Below are the code and all the weights of a small trained network. Each question names an input and a target symbol and asks about switching units off, where a switched-off unit gives its printed mean instead of its output.

import numpy as np


def w(rows, s, z=0):
    codes = np.array(rows[::2]) - 128.0
    scale = np.full(codes.shape[1], s)
    scale[-1] = z or s
    return codes * scale


def f(y):
    return np.maximum(y, 0)


def softmax(a):
    e = np.exp(a - a.max(-1, keepdims=True))
    return e / e.sum(-1, keepdims=True)


def log_softmax(a):
    a = a - a.max(-1, keepdims=True)
    return a - np.log(np.exp(a).sum(-1, keepdims=True))


def net(x, mask):
    ids = ['γδεηθπ'.index(c) for c in x.split()]
    T = len(ids)
    res = E[ids] + P[:T]
    q, k, v = (res @ M[0].T for M in (Q, K, V))
    z = softmax(np.where(np.tri(T) > 0, q @ k.T / 3**0.5, -1e9)) @ v
    res = res + np.where(mask[0], z, O[0][:, -1]) @ O[0][:, :-1]
    y = f(res @ A[0][:, :-1].T + A[0][:, -1])
    res = res + np.where(mask[1:17], y, B[0][:, -1]) @ B[0][:, :-1]
    return log_softmax(res[-1] @ U[:, :-1].T + U[:, -1])


Q, K, V, O, A, B = {}, {}, {}, {}, {}, {}
E = w([
[85,93,51],'γ',
[80,146,27],'δ',
[84,87,150],'ε',
[72,254,34],'η',
[80,125,177],'θ',
[74,183,224],'π',
],0.016)
P = w([
[211,140,99],'0',
[168,155,110],'1',
[145,147,121],'2',
[125,147,128],'3',
[108,147,134],'4',
[94,145,139],'5',
[80,144,140],'6',
[68,143,145],'7',
[57,143,149],'8',
[46,145,153],'9',
[37,141,155],'10',
[27,144,159],'11',
[18,139,159],'12',
[10,142,163],'13',
],0.014)
Q[0] = w([
[181,111,153],'h0',
[252,114,92],'h0',
[182,156,76],'h0',
],0.019)
K[0] = w([
[228,73,78],'h0',
[251,159,138],'h0',
[169,126,145],'h0',
],0.017)
V[0] = w([
[141,141,155],'h0',
[25,250,4],'h0',
[180,50,56],'h0',
],0.011)
O[0] = w([
[136,72,135,132],'h0',
[179,192,41,247],'h0',
[2,169,100,14],'h0',
],0.0076,0.015)
A[0] = w([
[167,176,52,1],'n0',
[221,85,121,215],'n1',
[75,206,194,166],'n2',
[4,177,244,96],'n3',
[155,146,162,141],'n4',
[35,234,106,221],'n5',
[184,62,123,25],'n6',
[72,139,186,132],'n7',
[70,205,193,167],'n8',
[72,21,61,107],'n9',
[57,131,74,98],'n10',
[67,146,75,50],'n11',
[116,174,190,116],'n12',
[123,89,211,208],'n13',
[39,238,136,160],'n14',
[215,164,97,124],'n15',
],0.013,0.0064)
B[0] = w([
[41,134,183,232],'n0',
[174,142,140,212],'n1',
[63,56,91,161],'n2',
[62,120,99,141],'n3',
[136,111,122,162],'n4',
[154,52,159,217],'n5',
[8,127,116,134],'n6',
[49,214,108,138],'n7',
[86,72,100,159],'n8',
[137,205,157,140],'n9',
[143,91,179,157],'n10',
[98,139,191,160],'n11',
[88,116,121,158],'n12',
[132,157,190,173],'n13',
[203,72,127,183],'n14',
[119,163,65,251],'n15',
],0.011,0.015)
U = w([
[90,51,124,69],'γ',
[243,24,85,95],'δ',
[1,167,146,89],'ε',
[233,173,55,185],'η',
[108,152,176,254],'θ',
[243,164,240,136],'π',
],0.0092,0.0051)

Each question gives the input, a string of symbols that net reads in full, and the target symbol t.
The units are the heads (3 rows each of Q, K, V and O) and the neurons (one row each of A and B). Each row of codes is followed by its name. A weight is (code - 128) times the scale printed after its matrix; where a second scale follows, it is the last column's (O, A, B and U).
mask holds one flag per unit, heads first, then neurons. A switched-off unit (its flag False) gives its mean, the last column of its rows in O or B, instead of its output. The means were averaged over made-up inputs and are rounded, as every weight is.
A unit's drop is (log p(t) with every unit on - log p(t) with that unit switched off) / (log p(t) with every unit on - log p(t) with every unit switched off).
The circuit of an input: a set's keep is (log p(t) with only the set's units on - log p(t) with every unit switched off) / (log p(t) with every unit on - log p(t) with every unit switched off). Starting from the 12 units with the biggest drops (on a tie, the unit counted first), units are removed one at a time, each time the one whose removal leaves the highest keep (on an exact tie, the one counted first), for as long as the keep stays at least 0.8.
circuit, biggest first: the units of the circuit, biggest drop first
unit that matters most: the unit with the biggest drop
top k neurons: the k neurons with the biggest drops, biggest first
drop when u is switched off: that unit's drop, to one decimal
input θ π π δ π π γ δ θ, target δ: circuit, biggest first -> [n0; n11]
input γ π θ ε θ γ π, target γ: circuit, biggest first -> [n2; n8]
input η η θ η, target θ: circuit, biggest first -> [n0; n14]
input δ δ γ, target γ: top 2 neurons -> [n5; n0]
input θ η ε γ δ γ δ, target γ: unit that matters most -> n0
input π θ π θ η γ δ, target ε: top 3 neurons -> [n0; n11; n15]
input θ π π δ π π π γ δ η ε ε ε δ, target δ: circuit, biggest first -> [n5; h0]
input π π γ π γ θ γ θ η θ, target η: circuit, biggest first -> [h0; n0; n5]
input θ θ π π η ε γ ε ε, target ε: circuit, biggest first -> [h0; n7]
input θ θ γ γ γ θ δ η θ γ δ δ π π, target π: top 3 neurons -> [n0; n13; n1]
input π θ δ η η π η θ π ε ε, target ε: circuit, biggest first -> [n14; n5]
input θ θ δ η, target θ: top 3 neurons -> [n0; n14; n5]
input π γ η θ, target η: circuit, biggest first -> [n0; n5]
input ε δ ε δ η δ, target ε: top 3 neurons -> [n0; n15; n11]
input γ δ γ γ γ, target π: top 3 neurons -> [n11; n9; n14]
input π π π η η η θ δ γ ε π ε, target π: top 2 neurons -> [n0; n15]
input π π η θ γ γ π δ, target η: top neuron -> [n5]
input π ε γ η θ θ ε δ θ γ π γ, target η: top 2 neurons -> [n0; n5]
input δ γ ε, target γ: drop when h0 is switched off -> 3.4
input π π ε π π π δ η η ε π η, target η: drop when h0 is switched off -> 4.3
input δ γ ε δ δ θ δ ε, target δ: drop when n15 is switched off -> 0.1
